Here is a tiny trained network, its code and every weight. The questions are about switching its units off for an input and a class, where a switched-off unit gives its printed mean instead of its output.

import numpy as np


def w(rows, s, z=0):
    codes = np.array(rows[::2]) - 128.0
    scale = np.full(codes.shape[1], s)
    scale[-1] = z or s
    return codes * scale


def norm(h):
    return h / np.sqrt((h * h).mean(-1, keepdims=True) + 1e-5)


def f(y):
    return np.maximum(y, 0)


def log_softmax(a):
    a = a - a.max(-1, keepdims=True)
    return a - np.log(np.exp(a).sum(-1, keepdims=True))


def net(x, mask):
    res = np.array(x, float).reshape(1, 6) / 4 @ E
    u = 0
    for l in range(3):
        y = f(norm(res) @ A[l][:, :-1].T + A[l][:, -1])
        res = res + np.where(mask[u : u + 10], y, B[l][:, -1]) @ B[l][:, :-1]
        u += 10
    return log_softmax(norm(res)[-1] @ U[:, :-1].T + U[:, -1])


A, B = {}, {}
E = w([
[165,139,77,123,144,133,173,146,90,167,180,90],'x0',
[31,101,159,138,151,196,170,89,69,191,90,115],'x1',
[59,115,67,127,125,99,104,161,213,155,124,89],'x2',
[131,48,119,131,132,178,78,65,162,151,235,117],'x3',
[153,113,67,193,44,123,53,127,59,169,71,120],'x4',
[137,2,141,101,162,16,126,146,85,143,130,151],'x5',
],0.0015)
A[0] = w([
[26,62,58,186,104,140,152,221,215,137,147,82,29],'0.n0',
[48,141,85,162,125,97,161,254,183,126,68,103,131],'0.n1',
[95,175,148,127,168,85,153,236,94,99,19,146,32],'0.n2',
[41,119,230,165,131,118,18,124,181,26,26,205,53],'0.n3',
[50,124,179,114,129,159,176,110,110,207,94,67,5],'0.n4',
[100,129,161,77,198,82,207,147,183,128,167,174,75],'0.n5',
[166,69,139,70,152,63,118,131,52,144,109,95,125],'0.n6',
[178,113,62,128,142,140,176,131,84,195,240,85,59],'0.n7',
[115,156,139,92,147,123,200,126,161,117,162,146,25],'0.n8',
[153,201,81,136,174,96,205,232,66,182,150,67,127],'0.n9',
],0.0025,0.0026)
B[0] = w([
[233,209,144,43,197,58,66,58,85,218,155,136,182],'0.n0',
[186,196,146,65,155,70,92,51,87,189,168,115,247],'0.n1',
[57,172,87,82,34,50,217,39,91,35,136,53,220],'0.n2',
[252,9,93,76,97,251,215,139,204,223,99,126,250],'0.n3',
[60,98,32,174,235,187,170,89,81,132,85,246,180],'0.n4',
[145,97,170,104,143,164,59,196,78,113,78,33,224],'0.n5',
[87,154,182,177,123,86,170,179,170,214,128,126,236],'0.n6',
[137,63,147,94,56,151,157,62,215,113,15,124,199],'0.n7',
[143,151,191,72,196,174,65,179,103,113,119,61,151],'0.n8',
[183,30,138,91,53,209,176,85,224,122,59,159,232],'0.n9',
],0.0028,0.0018)
A[1] = w([
[209,135,164,89,86,99,139,123,163,113,127,81,103],'1.n0',
[210,127,204,139,131,143,169,82,47,114,136,197,42],'1.n1',
[141,133,84,187,65,108,68,126,81,158,79,112,27],'1.n2',
[71,66,105,191,125,170,67,82,168,130,253,102,90],'1.n3',
[167,169,214,147,108,139,157,108,69,113,112,183,76],'1.n4',
[193,153,79,114,108,78,123,196,146,69,170,133,9],'1.n5',
[124,131,156,75,155,92,146,66,89,164,103,69,231],'1.n6',
[104,219,138,194,110,181,87,137,144,120,131,123,45],'1.n7',
[184,133,109,143,101,103,106,202,169,76,175,149,1],'1.n8',
[136,135,150,217,88,119,82,132,97,161,103,123,53],'1.n9',
],0.0033,0.0022)
B[1] = w([
[58,114,93,185,159,206,91,90,91,146,110,189,216],'1.n0',
[146,186,52,58,172,52,24,83,178,218,162,99,180],'1.n1',
[93,87,134,12,152,231,118,215,96,64,188,49,162],'1.n2',
[167,206,152,93,74,38,193,82,41,34,72,139,186],'1.n3',
[120,198,63,85,176,64,65,76,190,165,183,105,171],'1.n4',
[25,50,91,186,217,200,113,22,132,73,67,223,151],'1.n5',
[155,171,101,168,117,121,79,154,124,95,175,174,253],'1.n6',
[116,127,117,209,93,83,179,199,200,198,230,170,149],'1.n7',
[5,36,78,177,236,208,108,81,113,79,51,190,146],'1.n8',
[123,81,87,56,169,157,118,184,139,90,148,89,147],'1.n9',
],0.0029,0.0038)
A[2] = w([
[168,132,192,254,69,42,176,160,111,97,154,88,3],'2.n0',
[103,138,184,118,192,147,132,175,129,70,154,75,89],'2.n1',
[142,180,109,172,73,206,178,139,182,125,175,147,125],'2.n2',
[129,179,194,113,198,161,148,138,163,113,113,142,120],'2.n3',
[119,80,175,186,119,51,129,213,97,147,124,152,99],'2.n4',
[122,91,117,127,85,164,91,202,69,121,119,79,92],'2.n5',
[180,84,127,76,82,118,170,113,167,121,97,120,136],'2.n6',
[145,151,139,91,72,77,189,110,104,42,141,126,131],'2.n7',
[155,68,171,140,118,111,98,54,111,96,207,123,130],'2.n8',
[53,132,119,157,188,165,162,110,35,180,119,169,94],'2.n9',
],0.0041,0.0053)
B[2] = w([
[88,146,190,107,201,54,174,208,143,99,159,87,129],'2.n0',
[152,98,78,84,91,194,41,240,64,96,249,78,167],'2.n1',
[112,59,226,148,182,38,166,192,131,171,136,152,255],'2.n2',
[152,64,63,134,56,111,80,173,59,134,148,87,225],'2.n3',
[82,217,198,198,177,152,193,190,217,162,216,160,170],'2.n4',
[139,92,167,38,190,177,102,196,93,46,216,75,169],'2.n5',
[184,99,206,138,90,204,161,113,126,142,110,90,240],'2.n6',
[47,146,134,184,80,117,143,90,58,111,82,80,221],'2.n7',
[91,221,112,145,90,123,181,134,123,116,59,111,249],'2.n8',
[153,74,73,204,149,127,56,107,218,1,92,200,220],'2.n9',
],0.0037,0.0023)
U = w([
[118,63,92,30,155,213,45,248,25,31,233,16,96],'0',
[50,49,25,247,236,174,84,44,167,8,51,249,32],'1',
[65,209,153,162,30,61,221,39,51,66,41,50,247],'2',
[232,13,173,69,88,225,202,78,210,230,51,113,113],'3',
[170,252,37,27,228,9,8,27,159,240,216,119,35],'4',
[51,151,247,244,213,27,208,253,193,209,236,177,3],'5',
],0.0066,0.0021)

Each question gives the input, the list of numbers given to net, and the class t.
The units are the neurons (one row each of A and B). Each row of codes is followed by its name. A weight is (code - 128) times the scale printed after its matrix; where a second scale follows, it is the last column's (A, B and U).
mask holds one flag per neuron, layer by layer. A switched-off neuron (its flag False) gives its mean, the last column of its row in B, instead of its output. The means were averaged over made-up inputs and are rounded, as every weight is.
A unit's drop is (log p(t) with every unit on - log p(t) with that unit switched off) / (log p(t) with every unit on - log p(t) with every unit switched off).
The circuit of an input: a set's keep is (log p(t) with only the set's units on - log p(t) with every unit switched off) / (log p(t) with every unit on - log p(t) with every unit switched off). Starting from the 12 units with the biggest drops (on a tie, the unit counted first), units are removed one at a time, each time the one whose removal leaves the highest keep (on an exact tie, the one counted first), for as long as the keep stays at least 0.8.
units of the circuit, in order: the units of the circuit, biggest drop first
most important unit: the unit with the biggest drop
top k neurons: the k neurons with the biggest drops, biggest first
k most important neurons of layer l: the k neurons of layer l with the biggest drops, biggest first
input [8,-2,-5,-5,-1,5], class 3: units of the circuit, in order : [0.n9]
input [8,-7,2,7,2,-6], class 3: 3 most important neurons of layer 2 : [2.n6; 2.n2; 2.n9]
input [-1,6,-4,-4,-8,6], class 0: units of the circuit, in order : [2.n1; 0.n5]
input [-3,7,4,2,-2,-8], class 5: top 2 neurons : [2.n2; 1.n7]
input [0,-6,-6,0,-4,-2], class 1: top 2 neurons : [1.n5; 1.n8]
input [1,8,1,5,7,-6], class 1: top 3 neurons : [2.n9; 0.n4; 0.n5]
input [3,3,-1,1,-2,-4], class 5: top 4 neurons : [2.n2; 1.n0; 0.n3; 1.n5]
input [-7,-5,-4,-6,-2,1], class 3: 2 most important neurons of layer 2 : [2.n6; 2.n8]
input [5,5,0,8,-7,5], class 2: top 2 neurons : [1.n3; 2.n8]
input [1,7,-4,-2,-2,-3], class 1: top 2 neurons : [0.n4; 2.n9]
input [-8,-3,1,-6,-5,3], class 3: top 2 neurons : [0.n3; 2.n6]
input [5,-2,-2,5,-1,2], class 2: top 2 neurons : [0.n3; 2.n8]
input [-3,5,-6,-5,5,-3], class 4: units of the circuit, in order : [1.n4; 1.n1]
input [-4,2,4,-1,6,-7], class 5: most important unit : 1.n7
input [8,-1,-5,5,6,-7], class 3: units of the circuit, in order : [0.n7; 2.n2]
input [-6,7,2,2,-1,-8], class 5: top 3 neurons : [2.n2; 1.n7; 1.n0]
input [1,6,3,-3,-7,0], class 0: units of the circuit, in order : [0.n5; 2.n1]
input [-8,8,-4,-1,8,0], class 0: units of the circuit, in order : [1.n2; 2.n5]
input [2,3,-4,1,-5,4], class 0: top 2 neurons : [0.n5; 2.n1]
input [5,-1,7,-2,1,5], class 4: top 3 neurons : [0.n0; 0.n1; 0.n3]
input [7,0,3,4,5,5], class 3: units of the circuit, in order : [0.n7]
input [-2,-3,6,6,-6,-5], class 0: 3 most important neurons of layer 1 : [1.n1; 1.n4; 1.n6]
input [-3,-2,-2,-6,-2,-8], class 5: top 3 neurons : [2.n2; 1.n7; 1.n3]
input [-3,7,8,7,-3,-6], class 4: 2 most important neurons of layer 2 : [2.n6; 2.n7]
input [7,7,6,-6,-1,-4], class 1: top 3 neurons : [0.n4; 2.n9; 0.n3]
input [-5,-1,6,0,8,-7], class 0: top 2 neurons : [1.n2; 2.n5]
input [7,-6,-4,-2,-1,-2], class 3: most important unit : 0.n9
input [0,-1,8,3,8,-2], class 0: top 3 neurons : [1.n2; 2.n5; 1.n1]
input [-5,8,8,-8,-4,-3], class 1: 2 most important neurons of layer 2 : [2.n9; 2.n8]
input [6,2,7,-5,-3,-8], class 5: 2 most important neurons of layer 0 : [0.n3; 0.n9]
